Below is a small trained network, with its code and all its weights. Each question gives an input and a class and asks what happens when units are switched off, that is, made to give their printed mean instead of their output.

import numpy as np


def w(rows, s, z=0):
    codes = np.array(rows[::2]) - 128.0
    scale = np.full(codes.shape[1], s)
    scale[-1] = z or s
    return codes * scale


def f(y):
    return np.maximum(y, 0)


def log_softmax(a):
    a = a - a.max(-1, keepdims=True)
    return a - np.log(np.exp(a).sum(-1, keepdims=True))


def net(x, mask):
    res = np.array(x, float).reshape(1, 8) / 4 @ E
    y = f(res @ A[0][:, :-1].T + A[0][:, -1])
    res = res + np.where(mask, y, B[0][:, -1]) @ B[0][:, :-1]
    return log_softmax(res[-1] @ U[:, :-1].T + U[:, -1])


A, B = {}, {}
E = w([
[127,128,129,127,128,128,127],'x0',
[132,123,130,124,132,132,118],'x1',
[78,70,185,101,122,234,174],'x2',
[125,130,135,130,129,125,124],'x3',
[122,135,134,128,124,131,122],'x4',
[151,247,103,126,204,204,150],'x5',
[221,168,204,58,91,104,175],'x6',
[135,122,128,134,131,128,131],'x7',
],0.015)
A[0] = w([
[156,155,116,184,100,10,81,3],'n0',
[120,57,129,128,60,84,129,95],'n1',
[104,39,165,100,72,71,74,60],'n2',
[76,120,144,106,106,161,132,48],'n3',
[80,92,96,205,140,140,104,104],'n4',
[161,167,80,119,156,53,70,12],'n5',
[102,56,159,145,52,83,121,42],'n6',
[161,89,100,126,108,141,111,65],'n7',
[101,106,186,144,86,200,139,9],'n8',
[175,130,163,69,91,99,153,97],'n9',
[72,60,203,92,136,186,181,52],'n10',
[118,114,109,111,144,120,133,55],'n11',
[129,122,162,155,129,149,122,31],'n12',
[215,151,194,83,51,121,146,138],'n13',
[36,89,46,193,125,147,57,124],'n14',
[125,130,131,144,120,123,143,63],'n15',
[152,183,121,123,198,205,133,5],'n16',
],0.013,0.004)
B[0] = w([
[204,70,59,131,35,168,163,217],'n0',
[101,198,115,171,163,176,91,207],'n1',
[124,200,128,180,152,174,146,226],'n2',
[179,110,108,104,95,121,102,163],'n3',
[101,87,185,83,161,99,142,204],'n4',
[167,101,90,113,55,169,124,203],'n5',
[114,255,140,220,147,179,132,213],'n6',
[118,148,149,91,113,155,133,143],'n7',
[193,93,76,102,62,106,124,185],'n8',
[59,89,192,47,163,52,147,201],'n9',
[211,93,40,119,38,119,136,223],'n10',
[102,123,138,115,128,154,149,132],'n11',
[139,124,112,154,117,108,128,137],'n12',
[27,62,196,86,204,72,90,237],'n13',
[58,75,190,66,184,51,133,250],'n14',
[116,126,83,121,142,128,147,128],'n15',
[152,193,113,214,183,206,116,208],'n16',
],0.0089,0.021)
U = w([
[92,28,180,80,220,82,128,161],'0',
[149,254,120,151,196,210,128,219],'1',
[208,34,72,99,34,153,130,6],'2',
],0.0098,0.0022)

Each question gives the input, the list of numbers given to net, and the class t.
The units are the neurons (one row each of A and B). Each row of codes is followed by its name. A weight is (code - 128) times the scale printed after its matrix; where a second scale follows, it is the last column's (A, B and U).
mask holds one flag per neuron, in row order. A switched-off neuron (its flag False) gives its mean, the last column of its row in B, instead of its output. The means were averaged over made-up inputs and are rounded, as every weight is.
A unit's drop is (log p(t) with every unit on - log p(t) with that unit switched off) / (log p(t) with every unit on - log p(t) with every unit switched off).
The circuit of an input: a set's keep is (log p(t) with only the set's units on - log p(t) with every unit switched off) / (log p(t) with every unit on - log p(t) with every unit switched off). Starting from the 12 units with the biggest drops (on a tie, the unit counted first), units are removed one at a time, each time the one whose removal leaves the highest keep (on an exact tie, the one counted first), for as long as the keep stays at least 0.8.
units of the circuit, in order: the units of the circuit, biggest drop first
top k neurons: the k neurons with the biggest drops, biggest first
drop when u is switched off: that unit's drop, to one decimal
input [-5,-2,-8,2,3,5,-6,4], class 2: units of the circuit, in order -> (n0)
input [1,-1,-8,0,3,5,-7,-2], class 2: top 2 neurons -> (n5, n0)
input [-7,6,7,2,-8,-8,7,1], class 1: top 2 neurons -> (n6, n2)
input [3,0,3,-8,-5,-6,5,-8], class 1: top 4 neurons -> (n6, n2, n14, n1)
input [-6,-7,1,-4,7,8,8,1], class 0: top 4 neurons -> (n13, n9, n6, n2)
input [2,4,8,2,1,7,-8,-2], class 0: top 3 neurons -> (n14, n0, n4)
input [-4,4,-7,5,-8,3,-7,3], class 0: top 4 neurons -> (n14, n10, n4, n8)
input [5,1,5,7,-5,-8,-6,4], class 1: top 3 neurons -> (n6, n2, n1)
input [6,-8,-4,-6,-7,-5,-4,4], class 1: top 2 neurons -> (n6, n13)
input [-7,-7,6,5,2,-2,5,-7], class 2: top 3 neurons -> (n10, n14, n8)
input [7,-1,-8,-4,1,5,-8,-4], class 0: top 3 neurons -> (n14, n10, n4)
input [-5,-1,7,8,6,-6,-6,-1], class 2: top 3 neurons -> (n10, n8, n13)
input [4,8,5,4,6,2,-4,-3], class 2: top 2 neurons -> (n13, n10)
input [0,6,6,5,2,7,8,8], class 0: units of the circuit, in order -> (n13)
input [-4,2,-3,0,3,5,-6,4], class 0: top 2 neurons -> (n14, n6)
input [4,6,8,7,5,-6,4,1], class 2: top 2 neurons -> (n10, n8)
input [-2,7,-1,-6,-6,7,-7,-6], class 0: top 2 neurons -> (n14, n6)
input [-1,5,-3,-1,2,6,7,0], class 0: drop when n13 is switched off -> 0.8
input [-6,2,-6,7,-6,5,-8,-2], class 0: drop when n14 is switched off -> 1.0
input [5,5,-3,8,3,0,0,1], class 2: drop when n0 is switched off -> 0.0
input [-8,6,6,-6,8,-8,4,8], class 1: units of the circuit, in order -> (n6)
input [0,-4,0,7,-3,-8,4,-5], class 1: drop when n6 is switched off -> 0.1
